Here is a tiny trained network, its code and every weight. The questions are about switching its units off for an input and a class, where a switched-off unit gives its printed mean instead of its output.

import numpy as np


def w(rows, s, z=0):
    codes = np.array(rows[::2]) - 128.0
    scale = np.full(codes.shape[1], s)
    scale[-1] = z or s
    return codes * scale


def f(y):
    return y / 2 * (1 + np.tanh(0.7978845608 * (y + 0.044715 * y**3)))


def log_softmax(a):
    a = a - a.max(-1, keepdims=True)
    return a - np.log(np.exp(a).sum(-1, keepdims=True))


def net(x, mask):
    res = np.array(x, float).reshape(1, 3) / 4 @ E
    y = f(res @ A[0][:, :-1].T + A[0][:, -1])
    res = res + np.where(mask, y, B[0][:, -1]) @ B[0][:, :-1]
    return log_softmax(res[-1] @ U[:, :-1].T + U[:, -1])


A, B = {}, {}
E = w([
[93,192,48,93,48],'x0',
[5,49,97,198,106],'x1',
[161,176,37,186,180],'x2',
],0.012)
A[0] = w([
[61,36,127,133,165,175],'n1',
[114,52,140,142,169,255],'n2',
[63,99,74,146,77,185],'n3',
[41,84,85,125,90,86],'n4',
[108,135,119,233,189,185],'n5',
[82,155,50,198,62,188],'n6',
[90,39,169,99,124,154],'n7',
[134,197,79,216,130,195],'n8',
[62,163,91,181,170,238],'n9',
[100,84,201,156,116,177],'n10',
[165,149,81,138,230,236],'n11',
[154,125,162,71,82,227],'n12',
[123,192,105,31,4,244],'n13',
],0.015,0.0049)
B[0] = w([
[171,48,135,95,114,223],'n1',
[202,82,106,162,160,203],'n2',
[166,198,122,130,172,227],'n3',
[122,186,122,105,183,224],'n4',
[135,93,4,209,9,202],'n5',
[138,201,67,174,133,229],'n6',
[105,60,70,114,140,205],'n7',
[193,136,108,119,93,197],'n8',
[164,130,115,159,159,202],'n9',
[150,30,115,130,199,197],'n10',
[227,147,189,148,137,203],'n11',
[36,116,151,68,205,190],'n12',
[62,168,126,93,116,249],'n13',
],0.013,0.019)
U = w([
[83,101,100,152,91,54],'0',
[203,164,106,165,125,237],'1',
[71,174,103,144,87,2],'2',
[207,160,222,44,145,149],'3',
[144,10,113,93,105,52],'4',
[74,115,140,182,81,21],'5',
[133,95,135,73,211,186],'6',
[27,177,133,42,128,188],'7',
],0.012,0.0037)

Each question gives the input, the list of numbers given to net, and the class t.
The units are the neurons (one row each of A and B). Each row of codes is followed by its name. A weight is (code - 128) times the scale printed after its matrix; where a second scale follows, it is the last column's (A, B and U).
mask holds one flag per neuron, in row order. A switched-off neuron (its flag False) gives its mean, the last column of its row in B, instead of its output. The means were averaged over made-up inputs and are rounded, as every weight is.
A unit's drop is (log p(t) with every unit on - log p(t) with that unit switched off) / (log p(t) with every unit on - log p(t) with every unit switched off).
The circuit of an input: a set's keep is (log p(t) with only the set's units on - log p(t) with every unit switched off) / (log p(t) with every unit on - log p(t) with every unit switched off). Starting from the 12 units with the biggest drops (on a tie, the unit counted first), units are removed one at a time, each time the one whose removal leaves the highest keep (on an exact tie, the one counted first), for as long as the keep stays at least 0.8.
units of the circuit, in order: the units of the circuit, biggest drop first
top k neurons: the k neurons with the biggest drops, biggest first
drop when u is switched off: that unit's drop, to one decimal
input [-4,-7,-3], class 3: units of the circuit, in order -> [n5]
input [4,-6,6], class 3: units of the circuit, in order -> [n5, n11]
input [-8,-5,0], class 3: units of the circuit, in order -> [n11, n6]
input [7,3,0], class 2: top 2 neurons -> [n6, n13]
input [-3,-2,-8], class 4: top 3 neurons -> [n4, n3, n7]
input [1,5,-3], class 6: top 3 neurons -> [n4, n5, n3]
input [-2,-1,-8], class 4: top 3 neurons -> [n4, n3, n7]
input [-4,-3,-3], class 6: top 2 neurons -> [n5, n1]
input [1,7,-6], class 6: top 2 neurons -> [n4, n3]
input [-5,8,3], class 4: top 2 neurons -> [n1, n10]
input [-3,-4,-6], class 6: top 3 neurons -> [n5, n12, n1]
input [-8,1,4], class 4: top 4 neurons -> [n6, n3, n4, n1]
input [-1,-4,-1], class 3: top 3 neurons -> [n5, n7, n13]
input [-2,-3,-6], class 6: units of the circuit, in order -> [n12]
input [0,0,-1], class 6: top 2 neurons -> [n5, n13]
input [-1,3,-4], class 4: drop when n6 is switched off -> 0.2
input [3,-8,3], class 3: drop when n11 is switched off -> 0.3
input [7,-3,2], class 7: drop when n13 is switched off -> 0.3
